Below is a small trained network, with its code and all its weights. Each question gives an input and a class and asks what happens when units are switched off, that is, made to give their printed mean instead of their output.

import numpy as np


def w(rows, s, z=0):
    codes = np.array(rows[::2]) - 128.0
    scale = np.full(codes.shape[1], s)
    scale[-1] = z or s
    return codes * scale


def norm(h):
    return h / np.sqrt((h * h).mean(-1, keepdims=True) + 1e-5)


def f(y):
    return np.maximum(y, 0)


def log_softmax(a):
    a = a - a.max(-1, keepdims=True)
    return a - np.log(np.exp(a).sum(-1, keepdims=True))


def net(x, mask):
    res = np.array(x, float).reshape(1, 4) / 4 @ E
    u = 0
    for l in range(4):
        y = f(norm(res) @ A[l][:, :-1].T + A[l][:, -1])
        res = res + np.where(mask[u : u + 8], y, B[l][:, -1]) @ B[l][:, :-1]
        u += 8
    return log_softmax(norm(res)[-1] @ U[:, :-1].T + U[:, -1])


A, B = {}, {}
E = w([
[129,127,125,129,127,129],'x0',
[218,166,168,66,183,220],'x1',
[116,151,158,129,69,254],'x2',
[148,145,101,58,88,116],'x3',
],0.0086)
A[0] = w([
[204,89,208,123,106,120,126],'L0N1',
[119,86,147,126,111,24,167],'L0N2',
[173,182,66,60,39,97,140],'L0N3',
[105,109,178,162,2,121,65],'L0N4',
[178,82,134,198,220,138,22],'L0N5',
[216,224,145,119,246,75,20],'L0N6',
[166,175,113,65,137,73,2],'L0N7',
[131,192,152,161,236,72,141],'L0N8',
],0.0093,0.0041)
B[0] = w([
[169,126,152,172,127,62,180],'L0N1',
[130,231,191,151,53,170,253],'L0N2',
[80,96,175,1,109,38,228],'L0N3',
[71,51,107,100,223,201,210],'L0N4',
[106,47,163,135,73,125,180],'L0N5',
[233,28,122,115,134,153,240],'L0N6',
[106,116,95,117,175,23,173],'L0N7',
[212,80,108,178,82,166,224],'L0N8',
],0.0081,0.006)
A[1] = w([
[117,106,102,209,122,149,110],'L1N1',
[95,59,51,124,132,157,226],'L1N2',
[89,125,99,198,109,53,218],'L1N3',
[138,223,114,174,88,150,70],'L1N4',
[98,132,59,163,233,171,111],'L1N5',
[171,144,158,120,246,96,114],'L1N6',
[141,129,128,250,166,160,254],'L1N7',
[60,45,81,127,128,144,77],'L1N8',
],0.011,0.0029)
B[1] = w([
[107,163,86,67,182,177,198],'L1N1',
[114,103,187,136,140,176,207],'L1N2',
[182,150,165,113,136,195,223],'L1N3',
[140,93,110,131,139,107,161],'L1N4',
[128,151,118,136,245,203,160],'L1N5',
[98,141,82,114,112,58,177],'L1N6',
[126,122,95,175,176,187,254],'L1N7',
[81,92,163,124,150,199,202],'L1N8',
],0.012,0.0064)
A[2] = w([
[149,255,206,64,35,106,114],'L2N1',
[167,146,156,137,66,37,131],'L2N2',
[159,91,130,169,154,117,4],'L2N3',
[150,168,64,212,154,179,100],'L2N4',
[140,94,122,172,157,138,60],'L2N5',
[35,144,170,23,19,38,202],'L2N6',
[87,139,43,170,132,155,127],'L2N7',
[192,132,145,105,193,197,177],'L2N8',
],0.0086,0.0039)
B[2] = w([
[190,115,212,131,22,183,206],'L2N1',
[121,196,135,20,91,174,175],'L2N2',
[71,90,157,210,157,131,141],'L2N3',
[112,176,41,145,123,73,191],'L2N4',
[189,111,147,175,182,123,155],'L2N5',
[110,127,117,254,155,165,232],'L2N6',
[73,188,204,137,120,137,154],'L2N7',
[107,181,124,172,57,100,254],'L2N8',
],0.0087,0.0086)
A[3] = w([
[69,133,45,111,220,128,4],'L3N1',
[72,40,183,70,213,182,75],'L3N2',
[121,128,158,115,146,188,124],'L3N3',
[123,254,160,169,91,168,116],'L3N4',
[227,66,120,101,125,76,121],'L3N5',
[95,190,172,234,145,154,152],'L3N6',
[151,101,122,56,171,19,78],'L3N7',
[86,249,33,169,125,185,128],'L3N8',
],0.0094,0.0029)
B[3] = w([
[130,207,212,65,236,157,146],'L3N1',
[33,72,125,207,42,84,192],'L3N2',
[131,94,147,81,80,120,190],'L3N3',
[211,172,154,139,148,51,250],'L3N4',
[2,82,109,112,138,133,198],'L3N5',
[189,154,74,42,116,63,255],'L3N6',
[90,135,67,37,215,70,161],'L3N7',
[169,203,85,81,245,32,228],'L3N8',
],0.0082,0.0084)
U = w([
[202,221,57,150,180,84,143],'0',
[173,161,223,100,34,123,251],'1',
[62,176,146,143,209,221,36],'2',
[35,42,168,145,40,155,51],'3',
[177,5,82,207,137,143,97],'4',
[110,63,90,36,130,64,144],'5',
],0.02,0.0021)

Each question gives the input, the list of numbers given to net, and the class t.
The units are the neurons (one row each of A and B). Each row of codes is followed by its name. A weight is (code - 128) times the scale printed after its matrix; where a second scale follows, it is the last column's (A, B and U).
mask holds one flag per neuron, layer by layer. A switched-off neuron (its flag False) gives its mean, the last column of its row in B, instead of its output. The means were averaged over made-up inputs and are rounded, as every weight is.
A unit's drop is (log p(t) with every unit on - log p(t) with that unit switched off) / (log p(t) with every unit on - log p(t) with every unit switched off).
The circuit of an input: a set's keep is (log p(t) with only the set's units on - log p(t) with every unit switched off) / (log p(t) with every unit on - log p(t) with every unit switched off). Starting from the 12 units with the biggest drops (on a tie, the unit counted first), units are removed one at a time, each time the one whose removal leaves the highest keep (on an exact tie, the one counted first), for as long as the keep stays at least 0.8.
units of the circuit, in order: the units of the circuit, biggest drop first
unit that matters most: the unit with the biggest drop
k most important neurons: the k neurons with the biggest drops, biggest first
top k neurons in layer l: the k neurons of layer l with the biggest drops, biggest first
drop of u: that unit's drop, to one decimal
input [6,1,-1,7], class 5: units of the circuit, in order -> L0N3
input [-4,1,-5,5], class 5: 2 most important neurons -> L0N6, L0N7
input [5,3,0,-4], class 4: units of the circuit, in order -> L0N5, L0N2
input [8,7,-2,0], class 4: units of the circuit, in order -> L0N6, L3N8
input [7,-1,8,7], class 3: 2 most important neurons -> L0N2, L0N4
input [-8,3,-6,-1], class 4: 2 most important neurons -> L0N8, L0N6
input [8,-5,7,0], class 2: 2 most important neurons -> L0N3, L1N5
input [8,-7,1,-5], class 2: 2 most important neurons -> L0N4, L1N8
input [1,-8,2,-3], class 2: 2 most important neurons -> L0N4, L0N3
input [-1,-7,3,-4], class 2: 2 most important neurons -> L0N4, L0N3
input [-3,6,-7,1], class 5: top 2 neurons in layer 0 -> L0N7, L0N4
input [-4,1,-1,7], class 5: 3 most important neurons -> L0N7, L0N3, L0N2
input [3,8,2,0], class 0: top 2 neurons in layer 0 -> L0N3, L0N2
input [0,-7,6,-4], class 2: unit that matters most -> L0N3
input [-8,-6,7,-1], class 2: 2 most important neurons -> L0N3, L1N5
input [-1,2,-8,-7], class 4: 2 most important neurons -> L0N6, L0N5
input [-3,1,-6,-8], class 4: 3 most important neurons -> L0N5, L0N6, L0N8
input [-3,5,0,3], class 5: drop of L0N2 -> 1.6
input [-6,-7,-4,5], class 1: drop of L1N1 -> 0.0
input [8,-4,-5,1], class 1: drop of L2N1 -> 0.1
input [-2,-2,-8,8], class 1: unit that matters most -> L0N2
input [0,-3,-7,1], class 1: top 2 neurons in layer 0 -> L0N4, L0N2
input [-1,-6,1,-3], class 2: top 3 neurons in layer 0 -> L0N4, L0N3, L0N1
